The symbols move the units like this.
from | e y q z k
Nif | Kop Tuf Beb Kam Rik
Ris | Mem Nus Tes Bir Beb
Las | Roz Vep Zas Kun Dez
Sur | Fur Sog Rel Ped Dep
Sev | Gof Vaz Vog Fir Tig
Kib | Beb Piz Vuf Les Ruz
Lep | Dez Poz Mol Tev Kas
Rik | Pon Nif Gez Mem Zit
Poz | Las Kun Mit Lis Lep
Dep | Vid Sur Tir Sem Luv
Nus | Kam Gep Les Kig Ris
Tar | Bak Der Vid Non Lik
Nuz | Non Noz Sem Bez Fur
Rap | Dep Sem Vaz Nol Pul
Fos | Nof Dez Res Lep Duk
Fir | Vaz Gok Vop Pon Sug
Mem | Nif Kam Kib Nus Gef
Duv | Lil Nek Noz Vid Dib
Roz | Moz Rek Lep Vep Kod
Rel | Rap Nol Fir Reb Tir
Lis | Kun Kuf Tep Mal Tev
Lik | Tep Tar Zes Gir Lil
Mur | Tig Sug Kop Mig Reb
Vaz | Tir Fud Mig Gok Sev
Tev | Poz Lis Tuz Bib Zas
Gir | Tar Non Dep Nuz Nek
Tuz | Mit Tep Dib Lik Rol
Sog | Nuz Bez Nol Gof Sur
Luv | Zes Dep Gof Rap Noz
Sug | Sev Fir Vov Fol Mur
Moz | Kig Vuf Dez Rek Zir
Bak | Bib Biv Nek Der Tep
Reb | Nol Mur Pon Vog Fud
Lav | Ruz Tes Roz Lak Kig
Les | Piz Zir Duk Kod Tes
Rek | Vuf Duk Poz Tek Roz
Tir | Pul Rel Sug Fud Gof
Bir | Nus Kig Nof Moz Piz
Kop | Lek Vov Gef Tuf Pon
Lek | Reb Vog Rik Vov Gok
Zes | Duv Vid Bez Dep Zok
Mit | Zas Tel Bim Tep Mol
Dib | Bim Duv Nuz Zes Der
Lil | Tuz Lik Zok Nek Bim
Tuf | Vov Kiv Ris Nes Nif
Gep | Nes Ruz Zir Lav Nus
Fur | Gir Nuz Rap Sog Vid
Bez | Noz Pul Tig Tir Sog
Piz | Ris Bir Lak Zir Kib
Biv | Mal Bim Gir Dib Bak
Gef | Rik Mem Ruz Ris Tus
Gof | Bez Tir Mur Vaz Ped
Fol | Fir Pon Kiv Rik Mig
Ruz | Gez Kib Moz Tes Gep
Bim | Rol Lil Non Duv Biv
Rol | Mol Tuz Der Lil Mal
Vov | Vog Vop Mem Kiv Kop
Tes | Kib Les Rek Nof Lav
Nek | Lik Gir Luv Fur Duv
Nof | Les Kod Tek Dez Lak
Kod | Zir Roz Kas Las Nof
Mol | Gav Mit Biv Tuz Kuf
Vog | Mur Mig Nif Vop Lek
Zir | Bir Moz Fos Roz Les
Mig | Sug Fol Tuf Zit Vog
Non | Der Zok Sur Noz Gir
Bib | Lis Mal Lik Biv Tel
Der | Biv Dib Fur Zok Tar
Zok | Dib Zes Sog Luv Non
Pon | Gok Kop Tus Nif Fol
Vop | Mig Zit Kam Tus Vov
Kas | Fos Lep Kuf Zas Tek
Kiv | Vop Tus Nus Gez Tuf
Tep | Tel Bak Duv Tar Tuz
Ped | Sog Gof Reb Sev Sem
Mal | Kuf Rol Tar Bim Bib
Kig | Gep Lav Kod Vuf Bir
Lak | Tes Nof Vep Fos Vuf
Kun | Vep Res Tel Kuf Poz
Nol | Sem Tig Gok Mur Rel
Tel | Tev Bib Lil Bak Mit
Kuf | Res Mol Bak Rol Lis
Zas | Lep Tev Rol Tel Gav
Gav | Kas Zas Mal Mit Res
Tig | Ped Sev Lek Sug Nol
Noz | Zok Luv Ped Pul Nuz
Beb | Gef Ris Lav Piz Gez
Sem | Sur Ped Fud Tig Rap
Gez | Tus Beb Kig Kib Nes
Duk | Lak Fos Kun Kas Rek
Pul | Luv Rap Sev Rel Bez
Gok | Fud Lek Zit Kop Fir
Tek | Duk Kas Lis Gav Vep
Vuf | Lav Lak Las Duk Moz
Vep | Rek Tek Tev Res Las
Kam | Tuf Nes Piz Gep Mem
Tus | Zit Gef Gep Beb Kiv
Vid | Nek Fur Pul Sur Zes
Dez | Kod Las Gav Poz Fos
Res | Tek Gav Bib Mol Kun
Fud | Rel Reb Fol Lek Vaz
Nes | Kiv Gez Bir Ruz Kam
Zit | Fol Rik Nes Gef Vop

In the rows, 150 stands for zero.

The rows follow the links: the fewer symbols apart two units are, the more alike their rows tend to be.

Each row is also shifted at random along 4 hidden directions that mean nothing.

Each row, then its unit:
[ 274,  146,  109,  206,  124,  148,  183,  102,  222,  135,  165,  211,  137,  131,   94,  179,  128,  133,  150,  134,  186,  227,  188,  141,  159,  184,  141,  166,  128,  133] | Fir
[  87,  179,  112,  129,  149,  108,  167,  200,  188,  191,  162,  103,   85,  140,  170,  164,  166,  107,  224,  158,  118,  153,  154,  106,  108,  205,  221,  200,  178,  146] | Non
[ 116,  140,  210,  104,   95,  136,   93,   95,   88,  153,  147,   98,  170,  113,  145,  122,  166,  116,  112,  145,  166,  140,  139,  195,  227,  143,  166,  168,  155,  198] | Tek
[ 127,   89,  182,   92,  128,  154,  121,  106,  112,  107,  136,  105,  132,   75,  171,  171,  142,   71,   87,  136,  180,  175,  155,  161,  168,  178,  148,  175,   87,  178] | Duk
[ 131,  155,  177,   83,  165,  142,  116,  208,   93,  155,  125,   71,  141,  150,  220,  138,  178,  126,  158,  160,  112,  106,  125,  135,  123,  155,  193,  169,  167,  178] | Zas
[ 137,  188,   73,  218,  147,  144,  184,  185,  214,  146,  152,  203,  133,  171,  160,  137,   83,  151,  213,  156,  105,  140,  172,   90,   99,  183,  186,  125,  170,  181] | Tig
[ 171,  121,  180,   80,  151,  105,  148,  132,  156,  196,  186,   65,   94,  100,  116,  179,  230,  104,  154,  141,  189,  170,  130,  170,  176,  180,  160,  213,  140,   98] | Rol
[ 107,  196,  123,  244,  100,  183,  159,  125,  162,  116,  105,  245,  212,  190,  138,  128,   78,  177,  144,  154,  112,  192,  203,  132,  162,  118,  150,  122,  184,  222] | Vov
[ 152,  130,  158,  131,  216,  205,  107,  207,   87,   92,  111,  145,  182,  172,  231,  149,  164,  157,  108,  157,  156,  118,  126,  157,  105,  185,  151,  131,  119,  149] | Zir
[ 115,  107,  175,   60,  156,  126,  150,  179,  119,  163,  148,   57,   95,  104,  200,  149,  129,  116,  155,  148,  104,   92,  124,  120,  125,  120,  162,  145,  123,  159] | Mol
[  80,  142,  218,  101,  114,  142,  107,  113,   75,  167,  141,   93,  174,  133,  155,  120,  169,  147,  113,  157,  152,  120,  130,  194,  212,  101,  150,  155,  167,  182] | Kas
[ 107,  117,  139,  170,  225,  219,  169,  200,  141,   77,   93,  212,  183,  184,  190,  200,  144,  186,   98,  152,  150,  203,  173,  132,   72,  125,   89,  115,   98,  113] | Tus
[ 112,  185,   95,  206,  199,  158,  197,  206,  193,  163,  151,  203,  154,  220,  149,  149,  135,  211,  199,  157,  116,  135,  150,  118,   90,  138,  140,  120,  178,  112] | Nol
[  31,  178,  173,  129,  152,  109,  147,  140,  152,  227,  185,  111,  140,  172,   99,  139,  227,  183,  184,  153,  168,  129,  121,  190,  195,  130,  149,  174,  208,  105] | Lil
[ 132,  122,  174,   63,  189,  139,  141,  206,  109,  158,  130,   58,  116,  129,  207,  177,  184,  125,  152,  159,  123,  131,  128,  127,  103,  145,  168,  175,  136,  131] | Kuf
[ 136,  208,  146,  135,  144,  110,  141,  193,  155,  217,  154,  102,  131,  179,  154,  142,  206,  149,  224,  163,  117,  140,  135,  136,  143,  169,  220,  198,  228,  144] | Dib
[ 114,  181,   94,  230,  180,  205,  136,  181,  158,   94,  134,  234,  198,  199,  182,  129,  118,  176,  144,  154,  160,  128,  151,  146,  118,  206,  165,  105,  146,  180] | Rik
[ 171,  101,  122,  168,  203,  207,  144,  152,  157,   70,  147,  202,  160,  138,  173,  174,  130,  138,   92,  138,  209,  156,  145,  158,  109,  207,  106,  117,   68,  117] | Kam
[ 305,  205,  133,  192,  131,  111,  161,  131,  192,  232,  200,  164,  150,  184,   76,  124,  187,  193,  210,  152,  167,  124,  135,  174,  193,  156,  166,  158,  219,  119] | Pul
[ 188,  146,   82,  198,  183,  156,  206,  173,  224,  134,  154,  207,  122,  162,  140,  187,  117,  154,  182,  146,  148,  186,  172,  107,   87,  180,  132,  142,  121,  110] | Fud
[ 222,  194,  140,  235,  125,  179,  157,  137,  162,  136,  124,  235,  207,  200,  126,  137,  132,  198,  143,  153,  140,  189,  185,  152,  167,  119,  134,  127,  189,  176] | Kop
[ 121,  211,  126,  210,  115,  139,  193,  170,  182,  192,  126,  194,  167,  205,  126,  135,  120,  199,  210,  168,   79,  181,  193,  108,  143,   79,  157,  138,  225,  179] | Gof
[ 205,  152,  136,  212,  135,  154,  185,   94,  190,  154,  179,  226,  179,  172,   78,  124,  100,  210,  141,  144,  166,  137,  156,  169,  189,   86,   74,   97,  143,  133] | Vog
[ 175,  169,  138,  160,   96,   92,  187,   97,  213,  212,  197,  147,  110,  130,   68,  157,  149,  138,  194,  141,  157,  176,  168,  149,  191,  141,  154,  180,  179,  131] | Dep
[ 115,  114,  164,   70,  164,  126,  140,  170,  133,  159,  160,   65,   88,   94,  188,  172,  175,   85,  158,  142,  149,  136,  130,  131,  125,  194,  181,  185,  117,  142] | Mit
[ 270,  184,  153,  169,  117,   99,  179,  112,  201,  224,  189,  153,  135,  161,   63,  140,  174,  176,  200,  149,  151,  159,  150,  158,  196,  120,  149,  171,  197,  119] | Sog
[  23,  172,  195,  112,  122,  151,   94,  155,   81,  158,  124,   98,  172,  145,  180,  127,  195,  129,  131,  157,  148,  143,  144,  179,  180,  155,  194,  184,  193,  196] | Poz
[ 168,  133,  156,  123,  126,   91,  215,  118,  206,  217,  184,  126,   97,  127,   79,  178,  146,  151,  193,  144,  126,  183,  161,  127,  159,   73,  112,  168,  156,   99] | Noz
[ 197,  165,  137,  226,  153,  170,  166,  108,  185,  152,  173,  232,  190,  187,   83,  143,  156,  207,  135,  145,  198,  167,  158,  186,  186,  133,  102,  125,  158,  112] | Mig
[ 169,  173,  199,  108,  129,  145,   69,  145,   81,  168,  148,   88,  175,  143,  165,  114,  221,  126,  131,  157,  177,  115,  117,  202,  206,  192,  205,  189,  190,  176] | Lep
[ 201,  111,  120,  174,  173,  194,  145,  151,  155,   70,  133,  197,  155,  126,  189,  157,   84,  129,  107,  142,  159,  135,  156,  131,  110,  187,  125,  108,   76,  163] | Mem
[ 213,  115,  158,  111,  189,  184,  113,  194,   96,   90,  129,  125,  156,  134,  239,  136,  121,  129,  112,  151,  139,   83,  117,  141,  104,  170,  153,  113,  100,  176] | Vuf
[  93,  128,  150,  129,  182,  202,  112,  198,   96,   77,   96,  138,  169,  142,  237,  163,  139,  115,  106,  149,  145,  155,  152,  139,   97,  188,  166,  146,  111,  187] | Moz
[ 177,  207,  100,  215,  156,  140,  171,  189,  192,  187,  167,  193,  159,  210,  134,  118,  137,  204,  221,  162,  116,  100,  138,  135,  130,  159,  174,  123,  208,  148] | Tir
[ 196,  144,  121,  118,  141,   83,  188,  162,  213,  202,  197,   97,   67,  114,  135,  160,  140,  107,  216,  146,  122,  125,  132,  104,  132,  179,  184,  175,  150,  126] | Vid
[ 164,  135,   97,  199,  156,  151,  212,  147,  225,  125,  145,  213,  124,  140,  125,  190,   89,  149,  162,  143,  136,  215,  193,   97,  103,  146,  117,  135,  115,  130] | Reb
[ 179,  130,  118,  196,  157,  152,  207,  111,  219,  134,  170,  220,  135,  139,   95,  176,  101,  165,  147,  132,  166,  187,  173,  133,  142,  134,   93,  124,  112,  110] | Sug
[ 226,  152,   89,  193,  189,  161,  206,  193,  210,  140,  155,  198,  130,  175,  154,  170,  109,  173,  188,  151,  120,  160,  161,  100,   78,  158,  137,  128,  138,  115] | Vaz
[ 170,  184,  146,  192,  119,  105,  181,  109,  199,  223,  206,  167,  143,  171,   68,  118,  150,  197,  199,  147,  154,  118,  138,  170,  198,  119,  139,  135,  201,  125] | Bez
[ 102,  140,  171,   78,  174,  140,  125,  209,  108,  152,  119,   69,  118,  134,  217,  162,  176,  111,  156,  157,  120,  138,  135,  121,  108,  164,  190,  181,  145,  160] | Lis
[   3,   84,  201,   94,  148,  154,  131,   93,  111,  126,  173,  112,  147,   95,  136,  140,  137,  135,   87,  136,  195,  102,  114,  197,  201,  117,   91,  126,   85,  137] | Dez

The symbols that take the first to the second take the third to the fourth, perhaps in another order. What is the fourth?
Answers are names.
A [  98,  125,  217,  100,  106,  142,  105,   95,   98,  146,  145,  103,  159,  106,  145,  148,  183,  114,   99,  142,  178,  173,  152,  193,  210,  140,  154,  180,  139,  177]
B [ 196,   88,  175,   93,  182,  169,  119,  156,  106,  101,  137,  109,  131,  105,  197,  182,  169,  102,   96,  142,  189,  151,  132,  165,  133,  195,  142,  163,   80,  139]
C [ 152,  170,  102,  212,  189,  205,  142,  194,  149,   89,  131,  222,  192,  191,  193,  134,  113,  174,  140,  150,  153,  119,  147,  140,  108,  196,  151,  101,  142,  168]
D Pon

A [ 157,   89,  194,   88,  108,  140,  123,   88,  106,  124,  154,   99,  132,   73,  160,  140,  105,   96,   97,  138,  165,  119,  138,  164,  196,  131,  134,  139,   93,  184]
B [  70,  110,  188,   58,  185,  136,  152,  197,  114,  155,  123,   64,  107,  126,  200,  197,  187,  127,  143,  153,  121,  177,  150,  118,  102,  112,  145,  191,  125,  127]
C [ 139,  157,  127,  111,  197,  108,  180,  215,  191,  207,  172,   95,   88,  163,  156,  181,  201,  150,  214,  157,  137,  139,  125,  120,   95,  174,  171,  185,  162,   82]
D Gof

A [  25,  159,  190,  112,   97,   94,  163,  104,  157,  217,  174,  103,  126,  124,   91,  141,  172,  145,  174,  145,  143,  162,  152,  163,  207,   90,  154,  182,  185,  147]
B [ 193,  201,  167,  123,  106,   97,  164,  175,  137,  233,  142,   91,  138,  175,  146,  125,  159,  169,  219,  168,   74,  132,  148,  122,  160,   83,  194,  174,  237,  184]
C [ 151,  146,  127,  113,  128,   94,  196,  169,  199,  198,  173,   94,   66,  116,  155,  159,  116,  117,  218,  154,   89,  135,  151,   88,  113,  144,  187,  171,  160,  154]
D Luv

A [  89,  159,  112,  212,  216,  215,  143,  197,  146,   90,  126,  231,  198,  206,  187,  144,  126,  200,  128,  156,  154,  129,  145,  145,   96,  166,  121,   95,  132,  139]
B [ 146,  169,  144,  230,  145,  180,  173,  123,  166,  145,  143,  234,  211,  205,  103,  127,  115,  230,  139,  153,  148,  155,  167,  174,  179,   77,   87,   96,  173,  147]
C [ 118,  106,  153,  114,  173,  183,  119,  177,  104,   77,  122,  119,  149,  115,  227,  155,  116,  105,  106,  146,  148,  130,  143,  135,  111,  181,  162,  133,   89,  183]
D Lav

A [ 115,  151,  137,  140,  114,   92,  197,  111,  224,  202,  185,  134,   88,  114,   82,  182,  158,  119,  192,  142,  157,  210,  174,  129,  159,  155,  157,  200,  152,  116]
B [ 163,  179,  148,  182,  105,  100,  188,  102,  208,  214,  190,  165,  139,  155,   68,  143,  165,  168,  192,  145,  151,  180,  168,  154,  196,  118,  141,  175,  199,  128]
C [ 134,  168,  181,   91,  173,  153,  105,  219,   82,  160,  103,   82,  156,  162,  222,  166,  238,  125,  151,  163,  136,  173,  147,  147,  123,  176,  209,  213,  186,  157]
D Kuf

A [ 260,  180,  143,  230,  100,  158,  171,  104,  175,  149,  135,  230,  196,  178,  101,  136,  119,  184,  143,  146,  143,  204,  192,  155,  188,  103,  128,  136,  180,  181]
B [ 194,  191,  133,  227,  154,  192,  152,  166,  141,  124,  116,  230,  214,  211,  153,  129,  125,  203,  142,  157,  134,  168,  180,  149,  143,  116,  136,  114,  178,  175]
C [  39,  209,  126,  217,  100,  121,  182,  115,  207,  196,  169,  194,  157,  176,   86,  131,  136,  180,  197,  154,  134,  175,  176,  141,  186,  127,  163,  157,  214,  161]
D Tir

A [ 160,  214,  127,  204,  150,  125,  163,  152,  198,  209,  180,  189,  160,  207,   79,  157,  225,  195,  195,  153,  181,  193,  155,  175,  171,  172,  164,  192,  216,   99]
B [ 157,  150,   85,  199,  150,  153,  206,  164,  223,  122,  138,  209,  117,  149,  141,  197,   86,  136,  180,  145,  120,  217,  201,   83,   88,  162,  143,  147,  128,  146]
C [  97,  180,  150,  116,  152,  108,  176,  211,  151,  209,  138,   97,  115,  169,  165,  151,  160,  167,  219,  167,   70,  138,  147,  102,  112,  103,  184,  165,  204,  149]
D Dep

A [ 154,  183,  132,  237,  128,  173,  161,  113,  169,  141,  154,  238,  203,  192,  105,  118,  121,  208,  141,  149,  160,  150,  163,  172,  183,  117,  115,  107,  174,  164]
B [ 161,  115,  139,  167,  232,  215,  170,  208,  124,   89,  111,  202,  191,  206,  193,  156,  109,  227,  115,  158,  127,  124,  141,  136,   79,   75,   64,   69,  106,  114]
C [ 175,  216,   72,  224,  175,  145,  153,  196,  204,  168,  178,  203,  151,  207,  145,  133,  170,  166,  222,  157,  158,  123,  138,  139,  116,  253,  213,  153,  200,  137]
D Sug

A [ 157,  139,  206,  104,  117,  136,   88,  111,   84,  171,  177,   89,  171,  127,  151,   79,  160,  145,  129,  151,  166,   39,   89,  211,  226,  145,  169,  134,  166,  193]
B [ 209,  121,  160,   65,  163,  119,  132,  184,  125,  159,  159,   52,   93,  105,  205,  149,  166,   93,  166,  151,  129,   99,  117,  130,  121,  193,  196,  174,  128,  158]
C [ 179,  146,  148,  142,  123,   93,  207,  111,  208,  216,  196,  135,  105,  132,   72,  165,  158,  157,  190,  146,  146,  176,  157,  140,  178,  105,  128,  172,  161,   99]
D Tir

A [ 135,  111,  182,   58,  158,  127,  152,  181,  115,  158,  137,   57,   98,  108,  204,  157,  144,  111,  154,  151,  103,  121,  134,  115,  117,  126,  166,  160,  128,  158]
B [ 142,  185,  114,  127,  148,  103,  154,  205,  179,  200,  169,   99,   98,  148,  172,  144,  169,  116,  231,  157,  113,  121,  131,  107,  114,  204,  230,  183,  197,  156]
C [ 192,   94,  174,   87,  186,  176,  124,  171,  103,   94,  113,  107,  140,  111,  211,  196,  171,  103,   93,  145,  169,  179,  152,  146,  113,  179,  142,  168,   85,  139]
D Kuf

A [  94,  202,  132,  210,  140,  125,  180,  145,  190,  206,  180,  195,  173,  207,   90,  116,  149,  222,  203,  156,  133,  127,  145,  157,  174,  107,  139,  131,  218,  131]
B [ 178,  125,   90,  210,  162,  147,  187,  101,  231,  134,  220,  218,  126,  132,   91,  136,   82,  162,  159,  132,  193,   89,  128,  156,  152,  187,  102,   91,  100,  108]
C [ 109,   86,  190,   88,  125,  159,  138,  120,  111,   95,  110,  107,  132,   76,  185,  183,  117,   86,   84,  137,  146,  196,  176,  139,  145,  129,  128,  161,   81,  183]
D Gav

A [ 181,   89,  170,   90,  139,  162,  124,  138,  111,   93,  128,  104,  128,   81,  203,  163,  117,   77,  101,  138,  157,  147,  147,  142,  138,  181,  159,  155,   83,  188]
B [ 170,  100,  203,   89,  112,  138,  115,   86,  104,  132,  160,   97,  141,   85,  148,  135,  139,   99,   96,  142,  180,  121,  130,  184,  206,  146,  136,  150,  106,  179]
C [  31,  149,  179,  116,   79,   92,  156,   85,  165,  205,  186,   94,  108,  102,   97,  131,  136,  117,  174,  145,  145,  135,  149,  162,  218,  125,  171,  178,  175,  172]
D Lik

A [ 217,  188,  139,  227,  162,  188,  159,  149,  160,  143,  136,  234,  215,  217,  119,  139,  155,  226,  143,  158,  157,  172,  166,  172,  167,  104,  106,  119,  179,  135]
B [ 185,  158,  134,  222,  126,  159,  172,   96,  192,  149,  167,  229,  179,  166,   77,  145,  127,  186,  142,  140,  176,  188,  176,  169,  185,  128,  101,  130,  152,  134]
C [ 119,  133,  178,   68,  199,  148,  125,  220,   94,  161,  137,   69,  141,  156,  219,  150,  191,  150,  157,  160,  125,   99,  109,  142,  109,  137,  165,  154,  152,  136]
D Kun

A [  71,  126,  179,   70,  149,  136,  145,  190,  104,  150,  128,   64,  120,  125,  218,  135,  117,  121,  160,  160,   80,   99,  134,  112,  115,  108,  169,  134,  138,  190]
B [ 194,  137,  188,   83,   86,   89,  155,  100,  153,  202,  158,   73,   98,   89,  118,  172,  173,   91,  160,  141,  143,  204,  172,  142,  190,  128,  172,  221,  161,  163]
C [  71,  111,  171,   70,  147,  113,  152,  146,  150,  164,  152,   71,   89,   90,  159,  197,  195,   80,  147,  144,  158,  202,  157,  139,  142,  175,  168,  217,  124,  125]
D Lil

A [  84,  211,  115,  210,  174,  147,  185,  190,  187,  190,  143,  201,  176,  230,  114,  160,  195,  218,  195,  161,  138,  195,  167,  143,  131,  130,  144,  160,  215,  105]
B [  33,  178,   84,  210,  211,  165,  195,  212,  209,  143,  156,  214,  147,  202,  154,  175,  151,  194,  194,  155,  143,  163,  160,  118,   78,  177,  135,  131,  156,   99]
C [ 123,   86,  171,   95,  203,  183,  128,  179,   99,   90,  128,  115,  145,  126,  214,  167,  141,  137,   98,  144,  154,  126,  127,  149,  107,  152,  119,  126,   78,  135]
D Duk

A [ 223,  201,  107,  231,  155,  196,  132,  182,  151,  106,  111,  227,  208,  205,  176,  149,  155,  165,  147,  159,  148,  194,  183,  147,  123,  199,  179,  151,  177,  186]
B [  84,  192,  114,  249,  124,  181,  149,  112,  184,  132,  155,  249,  203,  187,  104,  133,  130,  178,  142,  143,  187,  179,  177,  174,  182,  172,  140,  136,  173,  162]
C [ 181,  104,  207,   91,  145,  149,  107,  100,   96,  148,  166,   96,  157,  107,  138,  138,  187,  131,   91,  137,  205,  119,  117,  207,  210,  143,  126,  157,  117,  138]
D Rek

A [ 127,  183,  162,  108,  160,  149,   74,  198,   90,  155,  146,   85,  153,  153,  211,  130,  230,  103,  157,  158,  161,  105,  118,  176,  156,  248,  245,  196,  188,  176]
B [   7,  151,  174,   94,  146,  146,  125,  195,   95,  146,  109,   82,  145,  137,  219,  142,  147,  121,  151,  162,   89,  131,  149,  124,  122,  135,  195,  163,  161,  197]
C [ 148,  172,  192,  111,   83,   90,  158,  108,  143,  232,  165,   89,  131,  134,  103,  123,  158,  149,  187,  160,  110,  142,  148,  152,  210,   76,  170,  175,  209,  171]
D Lik

A [ 154,  187,  173,  128,   87,   90,  139,  116,  157,  229,  177,   95,  128,  135,  105,  138,  189,  124,  190,  149,  143,  159,  150,  166,  212,  148,  199,  205,  214,  169]
B [  71,  141,  139,  129,  151,  105,  206,  141,  217,  196,  172,  132,   83,  127,   92,  216,  200,  130,  187,  145,  164,  242,  181,  123,  137,  149,  140,  217,  149,   75]
C [ 263,  164,  135,  212,  110,  154,  178,   93,  201,  142,  142,  225,  166,  153,   86,  177,  138,  156,  136,  141,  172,  249,  207,  150,  175,  135,  122,  168,  157,  150]
D Gef

A [  96,   78,  186,   91,  115,  149,  127,   96,  110,  108,  149,  111,  133,   71,  171,  145,  100,   91,   94,  139,  161,  122,  138,  158,  173,  144,  131,  133,   79,  186]
B [ 169,  172,  194,  102,  129,  145,   84,  161,   77,  172,  139,   79,  171,  151,  187,  113,  193,  137,  140,  157,  145,  101,  119,  188,  191,  162,  205,  174,  193,  194]
C [ 146,  137,   97,  205,  134,  152,  211,  121,  229,  123,  152,  219,  124,  131,  111,  188,   89,  134,  155,  141,  143,  226,  199,  107,  123,  150,  119,  150,  114,  141]
D Pon

